(in the rows, 128 means zero)
Each row of numbers stands for one element and depends on some of the facts below. Use the named rows to name the rest.

How the elements are related:
[dravana,druras,vevotrar,skubradol,radus,rirak,gredrer,dremus,naklur,griska,flata,broskote,grifal,muko,tidem,bukla,flaze,latra,grestem,serebe] faklekul b
[ropa,nepli,linil,kosar,solik,sturi,bedrebrus,govik,skagra,flezis,gupal,kika,floskin,brofi,pletil,pufi,vuger] faklekul a
[drogil,gusti,degrol,skite,skogra,nufa,zegodrek,brelak,vulas,mesak,leflur] faklekul d
[grodam,flavol,kamen,brasis,stadrar,residas,kladu,bitron,stafem,grutar,draten,groflin] faklekul e
[dumil,gromin,vestem,ramu,katror,fifli,toklom,tonem,ladek,fumam] faklekul c
{ropa,linil,kamen,brasis,radus,govik,skogra,katror,vulas} falas g
{drogil,flata,skagra,broskote,toklom,ladek,grestem} falas f
{kosar,naklur,nufa,fifli,pufi,serebe} falas h
{sturi,skubradol,skite,mesak} falas i
{gredrer,griska} falas k
{ramu,latra} falas j
[ropa,kosar,kamen,brasis,radus,bedrebrus,skagra,broskote,nufa,grifal,toklom,zegodrek,vulas,ladek,brofi] futir 458
[drogil,dumil,sturi,skogra,naklur,fifli,floskin,mesak,groflin,serebe] futir 189
[grodam,gromin] futir 304
[linil,flata,vuger] futir 463
[druras,skubradol,ramu,tidem,draten] futir 747
[govik,skite,rirak,gredrer,katror,griska,stafem,pufi,latra,grestem] futir 589
{dravana,degrol,vestem,residas,tonem,brelak,fumam} rema flaze
{ropa,druras,dumil,sturi,gromin,tidem,draten,grestem} rema residas
{drogil} rema bitron
{gusti,nepli,grodam,govik,gredrer,dremus,flata,gupal,stafem} rema solik
{flavol,stadrar,leflur} rema muko
{linil,vuger} rema stadrar
{kosar,bedrebrus,broskote,mesak} rema fumam
{kamen,pletil,pufi} rema grutar
{vevotrar,grifal} rema kladu
{brasis} rema pletil
{skubradol} rema vestem
{radus,skite} rema degrol
{rirak} rema tonem
{skogra,ladek} rema kika
{ramu,griska,toklom,vulas,brofi} rema gupal
{katror,zegodrek,kika} rema bukla
{naklur} rema nepli
{skagra} rema dravana
{nufa,groflin} rema vevotrar
{fifli} rema dremus
{bitron,latra} rema flezis
{floskin} rema flavol
{serebe} rema brelak

Named rows:
[103 129 104 123 136 107 189] : flezis
[ 95 140  93 122 145  94 198] : floskin
[ 92 151 128 120  99  82 174] : flata
[ 83 140  83  95 138 131 160] : nufa
[131 137 144 100 114  93 148] : rirak
[117 135 112 117 129 104 165] : tonem
[ 77 171 104 106 133  88 196] : drogil
[ 85 110 108 159 109 148 194] : brofi
[ 87 116 106 150 116 134 194] : gupal
[ 74 147 103 146 111 132 192] : toklom
[136 136 148  95 111  99 142] : druras
[110 134 119 110 121 112 166] : residas
[122 125 132 104 104 111 152] : draten
[110 136 102 116 145  93 187] : stadrar
[ 98 151 112 108 117  49 199] : linil
[ 54 133  70 144 119 162 173] : fifli
[ 97 167  97 106 142  86 187] : ladek
[ 89 119 105 144 119 130 194] : nepli
[117 136 113 117 129 108 167] : vestem
[113 134 122 106 121 108 168] : brelak
[ 93 172 110 111 139  69 207] : skogra
[109 137 109 114 144  95 186] : leflur
[123 145 121 112 146  89 173] : bukla
[ 96 118 111 142 113 117 186] : stafem

Which element is each row?
A row may be one of the elements named above.
[110 132 124 136 127 112 179] => dremus
[130 138 144  99 112  94 148] => rirak
[ 85 181 131 114 111  83 188] => gredrer
[ 93 123 104 137 123 123 194] => solik
[ 89 153 108  86 120 133 136] => serebe
[ 81 140  85  98 137 133 160] => nufa
[107 141 118 113 119 109 162] => dumil
[ 96 138  94 122 144  93 200] => floskin
[ 97 138  99 124 141  96 195] => groflin
[ 94 139  92 121 145  93 200] => floskin
[105 157 135  97 103  97 174] => ropa
[ 85 146 117 138 105  98 205] => govik
[ 84 144 116 135 102  99 205] => govik
[ 95 122 106 137 122 123 193] => solik
[156  77 141 133 115 110 155] => skite
[ 84 146 117 137 106  97 204] => govik
[ 84 144 125 146 106 116 203] => vulas
[ 91 115 109 149 102 107 188] => grodam
[126 144 134 103 129  98 157] => dravana
[111 137 109 115 146  94 186] => leflur
[112 125 125 107 110 120 163] => bedrebrus
[ 73 166 117 141 101 106 201] => ramu
[ 75 132  76 105 122 135 163] => pufi
[ 83 134  95  89 107 154 139] => kosar
[ 96 139  92 123 144  93 199] => floskin
[ 75 175 135 130 101  99 192] => griska
[114 132 112 116 138 101 183] => zegodrek
[174  84 157 125 128 103 142] => skubradol
[110 172 142  83 115  95 151] => broskote
[ 78 173 131 129 100  99 192] => griska
[105 162 111 115 133  64 193] => katror
[ 86 112 108 158 107 146 195] => brofi
[ 82 132  97  89 107 155 141] => kosar
[126 145 133 105 134  95 162] => flaze
[101 193 131  94 123  54 189] => latra
[109 120 103 116 122  75 186] => vuger
[ 90 160 122  94 105 111 167] => skagra
[105 163 111 116 132  67 194] => katror
[117 127 125 112  99  94 153] => gromin
[123 173 151  89 116  80 161] => radus
[ 63 140  93 132 119 155 165] => naklur
[138  81 130 141 120 122 167] => sturi
[ 98 125 112 140 120 124 189] => gusti
[110 168 143  83 104  88 146] => grestem

The same elements again, as new rows of numbers:
Known rows:
[151 104 177 142 108 133 107 124  90 166 153 148 165 152 134 107 137 165
 116 141  98 124 138 137 152 120 163 166  99 106 148 136 130 141 149 103
 135  99 133 148 145 140 106 167 112 123 132 178 120 129 106] : gusti
[132 155 160 127 117  99 126 101 122 174 137 141 167 164 139 120 129 140
 156 164 106 101 132 114 101 113 122 115  96 150 146 107 154 156 141 130
 135 152 114 117  91 135 130 135 173 136  94 152 109 137  88] : pletil
[143 172 141 116 100  82 106 120 111 168 123 138 169 198 101  87 150 162
 136 164 108  98 187 109 130 136 124  99 100 166 189  90 144 137 147  97
 121 175 113 133  95 117 103 155 150 105  92 139 116 127 100] : vuger
[103  80 171 161 105 129 114  98 123 144 156 153 111 152 161 133 113 112
 138 137 138 101  69 100  77 150 167 153 113 134 169 123 179 182 219 250
 103 146 151 124  56 112 187 139 155 153 128 135  93 143  92] : skogra
[ 96 187  98  90 125 126 121 120 177 138 140 153 143 112 158  71 139 131
 108 109 129  88  76  97  92 121 139 165 176 141 124 105 145 113 138  89
 126 123 132 137 123 118  96  70  98 147 129 102 126 147 163] : gromin
[109 164  93 134 131 112 128  95  81 108 173 121 171 173 122 114 143 136
 156 117 120  72 134 124 119 163 180 131 102 111 165 143 133 135 191 149
 171 128 186 127  79 155 157 142 158 121 124 144  93 130 103] : drogil
[ 65 145 130  88 115 152 126  92 187 117 143 161 181 127 172 116 136 171
 154 125 136 107 126  93  86 120 141 153 168 120 178 110 126  93 137 151
 167 176 116 200 163 107  60  76 128 103 123 121 136 121 115] : skubradol
[105 166 164  84 137 135 103 102 214 141 156  91 100 116 158  77 148 121
 113 133 147 138 103 109  45 124 117 147 149 130 141  94 133 155 162 129
  98 163 161 152 115  48 150  74  99 138 139  95 107 153 141] : ropa
[149  52 225 126 101 152  88 146 119 156 168  90 122 118 145 105 152 159
  99 140 125 149 130 143 126 130 186 168 112  75 182 135 132 180 181 140
  88  98 152 155 146  95 171 173  93 113 162 172 120 144 120] : vulas
[131 181 140  97 113  50 113 132  73 169 103 141 166 207  83 117 124 178
 133 195 115 122 144 108 159 137 133 130  76 165 192  94 132 142 139  96
 156 179  99 156 118 131 109 162 125 135  69 140 140 135 100] : stadrar
[113 110 178 102 115 122 117 136 121 153 140  85 116 139 143 128 117 127
 147 171 148 147  95 103 113 137 155 145 103 125 187 102 154 193 195 187
 104 159 125 141  73  87 186 139 129 137 110 117 126 138 104] : kamen
[164 121 188 145 121 136 105 113 113 177 162 129 172 128 141 114 141 168
 132 160  99 116 155 140 137 108 141 120 102 105 139 126 130 142 134  77
 124 109 124 124 142 119 109 151 135 119 126 173 133 128  99] : solik
[ 89 141 110 136 122 122 128  71 177 140  93 122 146 125 110 172 187 149
 111 118 119 111 132  82  94 165  89 146 180 132  98 112 143 113 172 113
 173 157 154 167 156 126 110 122  97 151 120  95 122 160 138] : serebe
[118 150 145 117 124 111 136 110  95 176 126 135 157 151 133 126 101 147
 158 171 114 118 103 103 145 122 137 136  98 147 157 113 148 154 157 141
 137 146 110 140  86 140 126 143 149 145  88 137 131 128  87] : kladu
[ 91 156 102  99 141 118 163 122  98 130 147  81 170 123 150 122 145 112
 207 115 120  39 110 119  97 144 192 110 104 100 147 135 161 162 193 191
 118 103 158  87  69 181 193 113 190 132 112 129 116 139  94] : ladek
[117 156 140 120 125 109 136 109  96 169 125 139 159 157 133 130 102 144
 151 169 118 118  98 105 142 121 143 137 107 144 152 110 144 158 157 124
 146 143 103 141  87 138 114 147 149 148  87 130 132 127  89] : grutar
[101 205 107  96 137  86 128 115 158 156 118 153 134 143 125  76 131 149
 111 127 115  95 104 106  86 117 132 162 131 131 123 100 141 116 122 101
 132 143 140 149 136 125  89  81  99 150 118 113 137 151 128] : fumam
[ 93 190 111 100 145 150 131 118 178 150 136 124 127 127 172  92 115 132
 130 115 129 128  86  84 121 116 140 148 164 122 124 104 138 111 153  73
 171 144 134 187  99  89  84  89 107 153 130  91 124 137 131] : draten
[132 153 159 133 122  97 119 100 125 174 136 144 169 159 141 114 132 146
 148 166 107 100 137 118 104 115 126 111  93 145 142 109 148 150 137 124
 133 152 119 120 104 132 120 134 165 136  97 152 113 138  90] : flezis
[105 130 123 129 127 143 117 110 106 114 193  74 184 124 124 120 161 175
 168  96 115  99 185 137 160 166 175 118 115  60 152 139 111 120 185 102
 104  78 149 109 142 136 130 157 148 119 131 138 145 103  84] : flata
[118 139 161 141 123 117 142  86 127 175 142 142 164 142 162 134 114 117
 179 153 106  83 104 105  93 119 131 108  97 156 124 122 167 171 158 173
 125 137 112 106  65 138 140 131 202 148  99 150  95 129  72] : kika
[134  93 182 138 108 122 109 113 108 163 159 115 176 134 123 129 145 181
 127 142 100 131 153 121 151 138 137 136  97  97 137 126 126 120 134 111
 118  88 107 142 173 138 107 162 125 132 122 163 156 111  99] : dremus
[101 191 113  92 134  82 131 115 153 157 114 157 133 140 129  83 133 149
 113 134 114  97 106 110  92 119 138 147 130 128 127 104 142 117 127 100
 128 137 133 147 136 126  97  87 110 144 115 117 139 151 127] : tonem
[130  71 162 172 102 147 122  94 128 157 118 110 175 104 110 200 196 175
 114 140  99 112 153 112 149 171 116 124 153  88 116 138 147 131 182 106
 149 114 133 146 152 144 118 197 100 124 134 146 133 137 114] : naklur

Which element is each row?
Some rows may be elements named above.
[ 67 193  75  90 154 127 114  81 172  92 167  81 163 132 138  90 167 144
 154  64 133  78 124 110  93 146 132 151 139 104 129 121  96 105 158  97
 150 123 173 160 123 116 139  81 139 171 135  92 147 138 138] => grestem
[ 92 160 111 102 114 169 126  62 154 125 135 189 166 133 158  95 126 131
 116 125 119  99 110 108  69 128 150 175 159 141 186 124 113 107 143 158
 174 179 151 200 139 111  60  81 104  88 150 131 113 138 132] => mesak
[114  50 130 109  80 158 110  70 153 167 186  87 146 113 155 103 132 165
 105 132  86  99 143 141 149 125 152  99 115 134 160  98 126 117 162  85
 133  69 106 178 165 154 146 203 137 150 121 159 164 123  97] => gredrer
[103 185  89 120 127 132 129 100 167 139 130 148 119 119 146  91 140 127
  94 109 109  80  75 101  81 147 137 146 158 123 117 103 147  97 134 110
 141 121 150 156 121 110  92  72  92 142 144  97 138 153 149] => dumil
[ 64 195  77  88 152 129 118  80 175  91 168  89 164 132 138  90 165 141
 159  69 135  75 122 110  95 152 134 151 136 106 127 124  92 105 156  91
 147 123 176 162 124 112 130  80 136 169 137  89 145 131 132] => grestem
[146 108 179 145 107 127 106 117  90 172 153 149 165 148 145 110 137 167
 115 136  95 124 147 129 153 121 167 163 101 108 146 136 127 144 149  98
 130 101 138 158 148 144 105 172 121 127 131 180 125 132  97] => gusti
[109 127 117 146 107 109  99  67 107 132 133 103 145 135 217 115 166 182
 161 133 109  85 123  53 120 146 121 131  69 118 161 103 146 157 152 151
 125 155  81 126 132 166 119 148 163 159 124 127 146 111 156] => latra
[104 216 100  83 156 121 130  94 159 119 169  66 162 131 141  86 163 127
 162 112 130  93 152 125  78 133 146 116 127 116 137 124 106 127 150  81
 155 134 188 130  96 108 146  89 144 125 125 114 100 148 128] => skagra
[144 170 140 116 110  83 101 123 116 171 122 135 168 195 105  89 150 157
 136 164 108  98 190 110 126 143 123  98  95 166 187  86 150 142 145  89
 115 175 101 131  94 123 114 153 147 108  92 138 114 134  99] => vuger
[148  92 140 172 103 137 121 120 121 168  94 126 159  87 102 178 188 172
 104 160  98  76 147 134 141 153 131 120 154  59 116 132 169 135 178 105
 144 111 141 131 144 152 117 182  89 114 139 155 144 166 125] => fifli
[116 117 155 119 110 141 147 102 114 164 134 125 154 149 171 104 144 114
 157 114 102  98  99  86 106 138 165 153 112 145 142 121 160 175 169 184
 130 120 131 149  74 161 149 147 161 127 121 143  83 135 115] => zegodrek
[171  98 204 135 109 172 111 125 122 171 169  81 172 106 156 115 165 153
 133 146  90 118 159 136 135 121 156 110 113  97 146 123 133 141 136  77
 116  81 128 134 128 116 119 164 122  95 151 168 119 126 125] => brofi
[ 64 198  76  90 152 133 117  86 168  89 167  88 160 132 141  93 164 140
 161  68 133  80 124 108  89 148 138 148 137 102 122 126  90 101 155  87
 153 122 175 159 125 111 138  88 128 173 136  98 147 132 134] => grestem
[ 93 150 123 105 126 130 114  92 168 127 138 122 149 142 146  95 155 141
 131  94 114  97 107  85 106 139 116 151 135 151 135 104 124 113 134 106
 134 140 127 178 128 110 107 104 124 168 125 102 152 128 139] => rirak
[134  89 186 141 103 126 115 116 109 156 161 120 173 129 125 130 151 184
 133 136  97 128 144 122 154 137 145 142 106  97 137 128 128 127 135 106
 116  86 110 138 168 130 100 160 127 128 121 166 151 119  97] => dremus
[154 110 136 167 109 138  97 128  99 155 151 103 142  86 236  92 162 212
 121 154 102  93 139 102 152 118 174 134  90  23 143 124 172 140 150  97
 127  91 106 122 173 162 101 163 109 111 166 168 150 117 164] => ramu
[106 180 119  93 118 184 119  57 192 123 154 167 169 103 170 111 126 131
 134 138 123  91 115 114  45 115 123 130 172 143 174 118 120  96 132 130
 172 187 143 167 132  79  64  56 120  85 148 112 118 139 135] => sturi
[145 173 138 120 105  84 102 116 114 163 126 137 172 197 100  94 149 155
 131 161 111  96 182 104 132 138 131  92  99 164 186  83 152 137 146  93
 124 172 107 134  91 118 107 156 150 104  90 140 114 130 100] => vuger
[154  79 216 143 106 153  72 128 142 149 172 105 134 109 149 118 146 160
 119 151 129 110 133 151 106 112 149 118 104  95 173 113 141 167 170 121
  89 130 130 136 104  62 171 169 129 137 150 152 145 138 104] => govik
[135 132 135 111 128 147 124 147  90 132 181  54 184  92 130 113 165 168
 147 128 107  76 164 162 150 145 207 120 103  29 156 146 120 135 162  91
 116  59 169 106 141 153 157 146 116  94 149 161 149 133 118] => toklom

